Below is a small trained network, with its code and all its weights. Each question gives an input and a target symbol and asks what happens when units are switched off, that is, made to give their printed mean instead of their output.

import numpy as np


def w(rows, s, z=0):
    codes = np.array(rows[::2]) - 128.0
    scale = np.full(codes.shape[1], s)
    scale[-1] = z or s
    return codes * scale


def f(y):
    return y / 2 * (1 + np.tanh(0.7978845608 * (y + 0.044715 * y**3)))


def softmax(a):
    e = np.exp(a - a.max(-1, keepdims=True))
    return e / e.sum(-1, keepdims=True)


def log_softmax(a):
    a = a - a.max(-1, keepdims=True)
    return a - np.log(np.exp(a).sum(-1, keepdims=True))


def net(x, mask):
    ids = ['ΓΩαζηθλμξσφψ'.index(c) for c in x.split()]
    T = len(ids)
    res = E[ids] + P[:T]
    q, k, v = (res @ M[0].T for M in (Q, K, V))
    z = softmax(np.where(np.tri(T) > 0, q @ k.T / 3**0.5, -1e9)) @ v
    res = res + np.where(mask[0], z, O[0][:, -1]) @ O[0][:, :-1]
    y = f(res @ A[0][:, :-1].T + A[0][:, -1])
    res = res + np.where(mask[1:13], y, B[0][:, -1]) @ B[0][:, :-1]
    return log_softmax(res[-1] @ U[:, :-1].T + U[:, -1])


Q, K, V, O, A, B = {}, {}, {}, {}, {}, {}
E = w([
[193,254,22,69,154],'Γ',
[159,148,160,210,143],'Ω',
[130,69,188,178,31],'α',
[89,80,83,96,144],'ζ',
[171,85,204,151,88],'η',
[118,154,241,199,37],'θ',
[83,77,55,79,160],'λ',
[185,199,126,120,104],'μ',
[114,122,242,92,203],'ξ',
[78,222,74,242,44],'σ',
[128,116,168,106,196],'φ',
[84,122,70,173,133],'ψ',
],0.018)
P = w([
[137,158,172,67,100],'0',
[27,87,107,249,167],'1',
[141,213,151,89,63],'2',
[29,83,92,218,182],'3',
[152,210,126,83,97],'4',
[22,130,137,180,165],'5',
[151,211,100,83,106],'6',
[31,126,128,182,179],'7',
[137,133,93,146,51],'8',
[41,125,135,181,189],'9',
],0.011)
Q[0] = w([
[208,121,48,36,1],'h1',
[65,162,145,131,119],'h1',
[131,100,79,165,150],'h1',
],0.0084)
K[0] = w([
[90,143,149,219,110],'h1',
[254,219,245,194,107],'h1',
[196,36,151,16,195],'h1',
],0.0059)
V[0] = w([
[96,73,43,65,67],'h1',
[131,59,169,187,1],'h1',
[151,89,159,206,72],'h1',
],0.0083)
O[0] = w([
[3,87,165,115,47,1],'h1',
[105,231,207,99,172,213],'h1',
[77,120,111,74,150,185],'h1',
],0.011,0.0029)
A[0] = w([
[40,72,85,156,151,97],'n1',
[129,230,166,84,101,132],'n2',
[99,180,151,32,123,88],'n3',
[158,63,137,1,133,255],'n4',
[201,110,200,52,21,124],'n5',
[171,130,214,197,111,94],'n6',
[124,116,92,49,90,119],'n7',
[166,181,55,92,195,169],'n8',
[142,196,126,184,82,145],'n9',
[134,129,71,208,171,185],'n10',
[88,80,200,175,132,112],'n11',
[137,6,84,135,37,88],'n12',
],0.0098,0.006)
B[0] = w([
[199,152,126,118,126,172],'n1',
[127,59,66,163,127,253],'n2',
[146,137,82,116,126,204],'n3',
[163,226,184,167,30,167],'n4',
[122,204,25,125,204,164],'n5',
[151,146,100,2,135,187],'n6',
[96,156,97,65,130,136],'n7',
[120,97,179,142,74,230],'n8',
[153,23,138,109,158,195],'n9',
[118,167,177,54,129,204],'n10',
[112,178,49,165,119,175],'n11',
[131,152,126,108,111,203],'n12',
],0.0086,0.012)
U = w([
[192,88,63,92,57,68],'Γ',
[181,212,187,151,151,134],'Ω',
[66,200,33,166,200,142],'α',
[71,203,129,161,63,123],'ζ',
[29,96,150,75,167,255],'η',
[180,254,79,188,205,95],'θ',
[93,83,44,236,108,160],'λ',
[182,181,178,213,114,145],'μ',
[212,44,184,30,172,106],'ξ',
[179,156,68,216,174,144],'σ',
[148,65,70,19,220,71],'φ',
[74,194,145,70,70,99],'ψ',
],0.0063,0.0065)

Each question gives the input, a string of symbols that net reads in full, and the target symbol t.
The units are the heads (3 rows each of Q, K, V and O) and the neurons (one row each of A and B). Each row of codes is followed by its name. A weight is (code - 128) times the scale printed after its matrix; where a second scale follows, it is the last column's (O, A, B and U).
mask holds one flag per unit, heads first, then neurons. A switched-off unit (its flag False) gives its mean, the last column of its rows in O or B, instead of its output. The means were averaged over made-up inputs and are rounded, as every weight is.
A unit's drop is (log p(t) with every unit on - log p(t) with that unit switched off) / (log p(t) with every unit on - log p(t) with every unit switched off).
The circuit of an input: a set's keep is (log p(t) with only the set's units on - log p(t) with every unit switched off) / (log p(t) with every unit on - log p(t) with every unit switched off). Starting from the 12 units with the biggest drops (on a tie, the unit counted first), units are removed one at a time, each time the one whose removal leaves the highest keep (on an exact tie, the one counted first), for as long as the keep stays at least 0.8.
units of the circuit, in order: the units of the circuit, biggest drop first
k most important neurons: the k neurons with the biggest drops, biggest first
drop when u is switched off: that unit's drop, to one decimal
input Γ Γ λ η, target Γ: units of the circuit, in order	[h1, n12]
input Γ λ μ α, target Γ: units of the circuit, in order	[h1, n6, n12]
input ξ θ σ θ, target ξ: units of the circuit, in order	[h1, n6, n9]
input Ω α λ, target ψ: units of the circuit, in order	[n4, h1]
input Γ μ μ λ, target Γ: 2 most important neurons	[n1, n12]
input η φ λ Γ Γ θ φ θ, target Γ: 2 most important neurons	[n6, n9]
input Γ Ω μ η Γ Γ θ α, target Γ: units of the circuit, in order	[h1, n6]
input θ η φ η α ψ Γ θ Γ Ω, target Γ: units of the circuit, in order	[h1, n6]
input Γ ζ λ σ, target Γ: most important neuron	[n10]
input Ω ψ η, target θ: 2 most important neurons	[n5, n8]
input ψ Ω Ω, target ξ: 2 most important neurons	[n9, n11]
input Γ η Γ λ α ψ, target Γ: 3 most important neurons	[n1, n10, n12]
input Γ ψ α, target α: 2 most important neurons	[n5, n8]
input Γ ζ Γ Γ Γ η, target Γ: drop when h1 is switched off	1.4
input α η α η, target α: drop when h1 is switched off	0.6
input η Γ Ω, target ξ: drop when h1 is switched off	0.1
input Γ μ ξ θ, target Γ: drop when n3 is switched off	0.0
